Below is a small trained network, with its code and all its weights. Each question gives an input and a class and asks what happens when units are switched off, that is, made to give their printed mean instead of their output.

import numpy as np


def w(rows, s, z=0):
    codes = np.array(rows[::2]) - 128.0
    scale = np.full(codes.shape[1], s)
    scale[-1] = z or s
    return codes * scale


def norm(h):
    return h / np.sqrt((h * h).mean(-1, keepdims=True) + 1e-5)


def f(y):
    return np.maximum(y, 0)


def log_softmax(a):
    a = a - a.max(-1, keepdims=True)
    return a - np.log(np.exp(a).sum(-1, keepdims=True))


def net(x, mask):
    res = np.array(x, float).reshape(1, 8) / 4 @ E
    u = 0
    for l in range(2):
        y = f(norm(res) @ A[l][:, :-1].T + A[l][:, -1])
        res = res + np.where(mask[u : u + 14], y, B[l][:, -1]) @ B[l][:, :-1]
        u += 14
    return log_softmax(norm(res)[-1] @ U[:, :-1].T + U[:, -1])


A, B = {}, {}
E = w([
[128,128,128,127,129,127,128,128,127,128,128,127],'x0',
[128,129,127,129,128,128,128,128,127,128,127,128],'x1',
[125,135,135,170,129,123,116,230,132,130,139,136],'x2',
[141,135,9,125,146,111,133,136,122,127,156,115],'x3',
[129,125,128,128,130,127,128,128,128,128,131,126],'x4',
[131,129,127,128,125,127,128,129,127,127,131,128],'x5',
[129,124,128,127,130,129,127,127,132,128,128,128],'x6',
[145,121,128,116,128,128,76,119,103,225,123,114],'x7',
],0.014)
A[0] = w([
[136,132,149,137,129,145,141,144,111,119,132,118,81],'0.n0',
[131,129,152,140,104,133,124,109,115,123,109,122,134],'0.n1',
[120,136,169,127,120,136,119,134,108,146,115,131,63],'0.n2',
[146,129,128,113,112,122,101,132,118,161,120,116,20],'0.n3',
[148,116,133,127,117,159,123,123,132,118,122,131,89],'0.n4',
[132,125,178,143,135,134,105,252,138,131,125,138,86],'0.n5',
[133,113,125,127,122,142,147,134,123,134,130,126,97],'0.n6',
[135,138,130,123,124,122,74,122,127,244,138,133,192],'0.n7',
[122,141,159,143,133,123,136,123,137,118,127,130,76],'0.n8',
[122,126,222,126,123,133,129,90,130,125,114,132,214],'0.n9',
[115,165,96,133,98,114,124,187,113,135,80,152,37],'0.n10',
[138,136,61,142,137,141,124,105,142,127,144,129,100],'0.n11',
[132,135,211,149,127,136,138,145,123,134,147,121,128],'0.n12',
[129,113,115,151,146,137,112,237,135,131,144,119,3],'0.n13',
],0.015,0.0038)
B[0] = w([
[134,159,155,132,45,167,107,100,82,128,217,113,146],'0.n0',
[142,92,134,128,157,102,111,146,157,148,182,99,156],'0.n1',
[92,105,173,170,229,142,89,124,224,169,47,186,165],'0.n2',
[57,160,53,125,86,74,159,165,185,18,151,162,158],'0.n3',
[148,113,135,127,151,70,106,113,148,156,151,120,134],'0.n4',
[76,128,178,144,27,116,157,63,122,85,29,157,250],'0.n5',
[106,136,125,143,143,74,127,130,143,146,106,122,128],'0.n6',
[147,63,88,140,128,211,96,157,50,207,46,60,245],'0.n7',
[107,166,102,118,2,125,98,151,89,138,184,99,152],'0.n8',
[176,172,74,151,204,145,150,223,140,158,211,133,222],'0.n9',
[159,127,142,118,171,153,138,140,126,152,208,113,169],'0.n10',
[113,147,209,103,107,124,173,47,118,133,71,148,185],'0.n11',
[123,85,137,99,76,113,127,67,111,80,91,108,203],'0.n12',
[181,130,111,135,225,141,100,190,177,172,208,117,216],'0.n13',
],0.011,0.015)
A[1] = w([
[172,147,98,116,202,150,111,113,113,220,106,124,171],'1.n0',
[113,158,186,106,112,57,145,51,166,87,131,178,71],'1.n1',
[175,137,72,152,200,173,168,222,142,118,193,104,181],'1.n2',
[148,174,79,126,130,93,101,132,123,112,213,158,49],'1.n3',
[184,173,112,105,89,168,133,117,83,138,207,83,121],'1.n4',
[164,141,134,122,177,66,52,171,99,192,192,134,66],'1.n5',
[138,122,157,109,139,108,141,163,93,90,99,144,114],'1.n6',
[140,118,97,122,159,104,76,190,108,145,147,117,72],'1.n7',
[122,194,157,94,183,89,178,87,186,124,171,169,115],'1.n8',
[160,147,181,153,123,95,135,121,203,93,186,161,114],'1.n9',
[156,143,110,120,206,58,107,193,214,120,251,144,49],'1.n10',
[108,115,85,88,148,127,190,91,93,77,84,111,96],'1.n11',
[110,89,57,94,101,130,85,121,74,127,88,81,3],'1.n12',
[132,106,189,96,124,109,96,88,118,195,105,111,12],'1.n13',
],0.012,0.002)
B[1] = w([
[152,124,159,102,72,110,115,121,170,123,230,87,233],'1.n0',
[131,93,118,127,152,129,140,196,247,117,210,96,198],'1.n1',
[169,198,101,138,197,152,97,158,105,189,195,142,247],'1.n2',
[99,143,115,127,121,126,153,120,102,116,78,168,159],'1.n3',
[112,120,133,163,133,143,88,163,116,153,73,142,164],'1.n4',
[133,76,143,127,147,150,124,157,185,118,150,82,177],'1.n5',
[141,147,87,122,129,115,118,52,179,196,121,136,141],'1.n6',
[136,109,166,133,174,155,172,82,204,95,141,129,174],'1.n7',
[85,112,95,160,178,148,173,138,112,88,23,169,199],'1.n8',
[112,191,85,96,108,101,137,85,93,113,143,152,210],'1.n9',
[84,144,103,136,86,112,138,110,31,99,32,168,219],'1.n10',
[134,50,135,89,125,138,90,125,51,165,118,70,178],'1.n11',
[109,198,180,125,152,56,173,98,142,52,155,217,192],'1.n12',
[146,154,79,143,123,103,107,116,68,113,69,142,168],'1.n13',
],0.016,0.014)
U = w([
[97,192,63,149,170,139,154,150,56,109,94,188,253],'0',
[189,131,147,138,181,162,95,158,152,184,216,93,230],'1',
[92,145,138,139,45,102,156,139,222,69,167,141,30],'2',
[127,79,190,184,80,142,87,138,122,156,11,130,38],'3',
[96,12,91,96,167,134,176,136,166,92,91,77,1],'4',
[151,113,151,70,79,71,119,41,53,123,133,101,102],'5',
],0.012,0.001)

Each question gives the input, the list of numbers given to net, and the class t.
The units are the neurons (one row each of A and B). Each row of codes is followed by its name. A weight is (code - 128) times the scale printed after its matrix; where a second scale follows, it is the last column's (A, B and U).
mask holds one flag per neuron, layer by layer. A switched-off neuron (its flag False) gives its mean, the last column of its row in B, instead of its output. The means were averaged over made-up inputs and are rounded, as every weight is.
A unit's drop is (log p(t) with every unit on - log p(t) with that unit switched off) / (log p(t) with every unit on - log p(t) with every unit switched off).
The circuit of an input: a set's keep is (log p(t) with only the set's units on - log p(t) with every unit switched off) / (log p(t) with every unit on - log p(t) with every unit switched off). Starting from the 12 units with the biggest drops (on a tie, the unit counted first), units are removed one at a time, each time the one whose removal leaves the highest keep (on an exact tie, the one counted first), for as long as the keep stays at least 0.8.
circuit, biggest first: the units of the circuit, biggest drop first
k most important neurons: the k neurons with the biggest drops, biggest first
k most important neurons of layer l: the k neurons of layer l with the biggest drops, biggest first
drop of u: that unit's drop, to one decimal
input [5,-1,-2,7,-5,7,2,-5], class 4: 2 most important neurons -> [0.n7, 0.n9]
input [6,-6,-2,3,-6,-5,-3,7], class 5: most important neuron -> [0.n9]
input [5,2,-1,8,2,4,-8,-5], class 4: 2 most important neurons -> [0.n11, 0.n7]
input [-3,3,-5,1,0,-1,3,3], class 5: 2 most important neurons -> [0.n13, 0.n9]
input [6,8,0,0,8,0,3,1], class 1: 2 most important neurons of layer 0 -> [0.n5, 0.n12]
input [7,-2,-4,7,-7,-3,-2,-8], class 4: 2 most important neurons -> [0.n7, 0.n9]
input [4,7,-7,6,0,8,2,0], class 4: 3 most important neurons -> [0.n7, 1.n1, 0.n11]
input [4,-3,5,0,1,4,-2,-1], class 2: 3 most important neurons -> [0.n5, 0.n7, 0.n9]
input [8,1,0,2,2,2,-6,-6], class 4: 3 most important neurons -> [0.n9, 0.n13, 0.n7]
input [-6,8,-8,4,-5,1,3,-1], class 4: 2 most important neurons -> [0.n7, 1.n1]
input [5,1,-8,-8,-3,-5,8,-5], class 0: 2 most important neurons -> [0.n7, 0.n9]
input [-4,5,0,8,-5,-7,-5,-7], class 4: 2 most important neurons -> [0.n9, 0.n11]
input [-1,-5,4,1,-2,2,-8,5], class 1: 2 most important neurons of layer 0 -> [0.n13, 0.n10]
input [-7,-4,7,-6,6,-2,3,2], class 3: circuit, biggest first -> [0.n5]
input [8,-6,4,0,8,-5,-1,1], class 3: 2 most important neurons of layer 0 -> [0.n5, 0.n9]
input [1,7,2,-7,-6,-7,-8,-2], class 2: 3 most important neurons of layer 0 -> [0.n7, 0.n5, 0.n12]
input [6,-6,-6,6,8,-2,-3,8], class 5: drop of 0.n2 -> 0.0
input [1,0,6,3,2,2,-4,4], class 1: drop of 0.n13 -> 4.1
input [-4,-1,-6,3,1,-2,0,-6], class 4: drop of 0.n7 -> 1.1
input [7,-4,8,-3,-6,4,0,-5], class 2: circuit, biggest first -> [0.n7]
